Below is a small trained network, with its code and all its weights. Each question gives an input and a target symbol and asks what happens when units are switched off, that is, made to give their printed mean instead of their output.

import numpy as np


def w(rows, s, z=0):
    codes = np.array(rows[::2]) - 128.0
    scale = np.full(codes.shape[1], s)
    scale[-1] = z or s
    return codes * scale


def f(y):
    return y / 2 * (1 + np.tanh(0.7978845608 * (y + 0.044715 * y**3)))


def softmax(a):
    e = np.exp(a - a.max(-1, keepdims=True))
    return e / e.sum(-1, keepdims=True)


def log_softmax(a):
    a = a - a.max(-1, keepdims=True)
    return a - np.log(np.exp(a).sum(-1, keepdims=True))


def net(x, mask):
    ids = ['Γζηθστ'.index(c) for c in x.split()]
    T = len(ids)
    res = E[ids] + P[:T]
    r = res
    for j in range(3):
        rows = slice(2 * j, 2 * j + 2)
        q, k, v = (r @ M[0][rows].T for M in (Q, K, V))
        z = softmax(np.where(np.tri(T) > 0, q @ k.T / 2**0.5, -1e9)) @ v
        o = O[0][rows]
        res = res + np.where(mask[j], z, o[:, -1]) @ o[:, :-1]
    y = f(res @ A[0][:, :-1].T + A[0][:, -1])
    res = res + np.where(mask[3:15], y, B[0][:, -1]) @ B[0][:, :-1]
    return log_softmax(res[-1] @ U[:, :-1].T + U[:, -1])


Q, K, V, O, A, B = {}, {}, {}, {}, {}, {}
E = w([
[86,98,142,174,57],'Γ',
[120,81,180,103,134],'ζ',
[100,98,101,147,176],'η',
[172,127,156,158,161],'θ',
[78,252,125,65,32],'σ',
[101,131,70,222,122],'τ',
],0.011)
P = w([
[177,116,122,114,133],'0',
[68,161,215,162,176],'1',
[114,112,204,157,154],'2',
[130,155,180,148,162],'3',
[254,98,57,65,88],'4',
[144,144,114,124,80],'5',
],0.0068)
Q[0] = w([
[149,79,148,189,82],'head 0',
[55,76,137,70,136],'head 0',
[216,78,47,77,87],'head 1',
[64,200,106,189,2],'head 1',
[225,78,41,96,51],'head 2',
[137,131,131,183,58],'head 2',
],0.027)
K[0] = w([
[162,223,90,78,103],'head 0',
[198,81,201,189,102],'head 0',
[15,189,235,184,184],'head 1',
[140,4,160,217,161],'head 1',
[51,85,227,232,212],'head 2',
[171,57,131,162,117],'head 2',
],0.024)
V[0] = w([
[196,62,149,207,122],'head 0',
[111,187,180,75,87],'head 0',
[116,95,182,35,253],'head 1',
[125,108,66,230,236],'head 1',
[75,148,26,141,133],'head 2',
[38,51,103,100,126],'head 2',
],0.015)
O[0] = w([
[174,134,106,95,201,210],'head 0',
[134,156,110,169,77,90],'head 0',
[99,185,216,160,182,2],'head 1',
[5,109,97,102,150,199],'head 1',
[138,75,106,96,91,125],'head 2',
[119,62,184,179,104,165],'head 2',
],0.012,0.0042)
A[0] = w([
[162,44,97,228,220,223],'neuron 0',
[141,225,93,83,136,252],'neuron 1',
[96,66,100,197,227,104],'neuron 2',
[194,116,160,69,154,77],'neuron 3',
[113,100,84,170,150,122],'neuron 4',
[104,175,195,11,42,127],'neuron 5',
[104,136,55,215,174,157],'neuron 6',
[178,145,192,143,139,81],'neuron 7',
[140,146,162,133,182,105],'neuron 8',
[146,165,56,164,132,157],'neuron 9',
[120,126,133,178,76,92],'neuron 10',
[113,133,90,42,127,94],'neuron 11',
],0.011,0.005)
B[0] = w([
[128,87,210,217,59,253],'neuron 0',
[158,95,74,213,191,159],'neuron 1',
[13,157,142,38,99,227],'neuron 2',
[47,106,32,112,119,152],'neuron 3',
[189,120,103,121,138,173],'neuron 4',
[87,224,97,158,26,148],'neuron 5',
[189,128,57,95,196,178],'neuron 6',
[161,148,138,3,102,162],'neuron 7',
[191,155,158,118,172,158],'neuron 8',
[143,140,184,170,145,160],'neuron 9',
[78,135,148,102,218,161],'neuron 10',
[224,135,104,114,109,191],'neuron 11',
],0.016,0.011)
U = w([
[132,74,143,228,95,252],'Γ',
[186,217,195,108,124,49],'ζ',
[3,194,124,125,97,134],'η',
[115,151,81,151,232,146],'θ',
[135,243,74,152,85,39],'σ',
[133,132,50,46,94,63],'τ',
],0.0044,0.002)

Each question gives the input, a string of symbols that net reads in full, and the target symbol t.
The units are the heads (2 rows each of Q, K, V and O) and the neurons (one row each of A and B). Each row of codes is followed by its name. A weight is (code - 128) times the scale printed after its matrix; where a second scale follows, it is the last column's (O, A, B and U).
mask holds one flag per unit, heads first, then neurons. A switched-off unit (its flag False) gives its mean, the last column of its rows in O or B, instead of its output. The means were averaged over made-up inputs and are rounded, as every weight is.
A unit's drop is (log p(t) with every unit on - log p(t) with that unit switched off) / (log p(t) with every unit on - log p(t) with every unit switched off).
The circuit of an input: a set's keep is (log p(t) with only the set's units on - log p(t) with every unit switched off) / (log p(t) with every unit on - log p(t) with every unit switched off). Starting from the 12 units with the biggest drops (on a tie, the unit counted first), units are removed one at a time, each time the one whose removal leaves the highest keep (on an exact tie, the one counted first), for as long as the keep stays at least 0.8.
units of the circuit, in order: the units of the circuit, biggest drop first
most important unit: the unit with the biggest drop
k most important neurons: the k neurons with the biggest drops, biggest first
drop when u is switched off: that unit's drop, to one decimal
input τ η η, target τ: units of the circuit, in order => head 1; neuron 11; head 2
input η Γ ζ τ θ, target Γ: most important unit => neuron 0
input η η θ Γ σ Γ, target η: 3 most important neurons => neuron 10; neuron 5; neuron 11
input θ Γ ζ Γ σ ζ, target τ: units of the circuit, in order => neuron 3; head 1
input Γ Γ τ ζ, target Γ: units of the circuit, in order => neuron 2; head 1; neuron 7
input η τ Γ τ, target η: units of the circuit, in order => neuron 2; head 1
input ζ θ η, target ζ: 2 most important neurons => neuron 8; neuron 7
input Γ θ Γ τ σ, target σ: 2 most important neurons => neuron 5; neuron 0
input τ σ τ, target θ: 4 most important neurons => neuron 10; neuron 6; neuron 2; neuron 0
input ζ Γ Γ, target ζ: 2 most important neurons => neuron 7; neuron 8
input σ θ η ζ, target τ: 3 most important neurons => neuron 3; neuron 7; neuron 0
input ζ Γ ζ, target ζ: 2 most important neurons => neuron 7; neuron 8
input Γ τ θ η Γ Γ, target θ: 2 most important neurons => neuron 0; neuron 1
input Γ Γ η, target Γ: most important unit => head 1
input η τ τ θ, target η: 2 most important neurons => neuron 2; neuron 11
input Γ θ τ Γ τ σ, target σ: 2 most important neurons => neuron 5; neuron 11
input ζ η ζ Γ τ Γ, target ζ: 2 most important neurons => neuron 8; neuron 7
input τ Γ Γ Γ Γ, target Γ: drop when neuron 0 is switched off => 0.1
input η τ θ, target η: drop when neuron 2 is switched off => 0.6
input θ η Γ, target θ: drop when head 1 is switched off => 0.1
input θ η Γ τ η, target η: most important unit => head 1
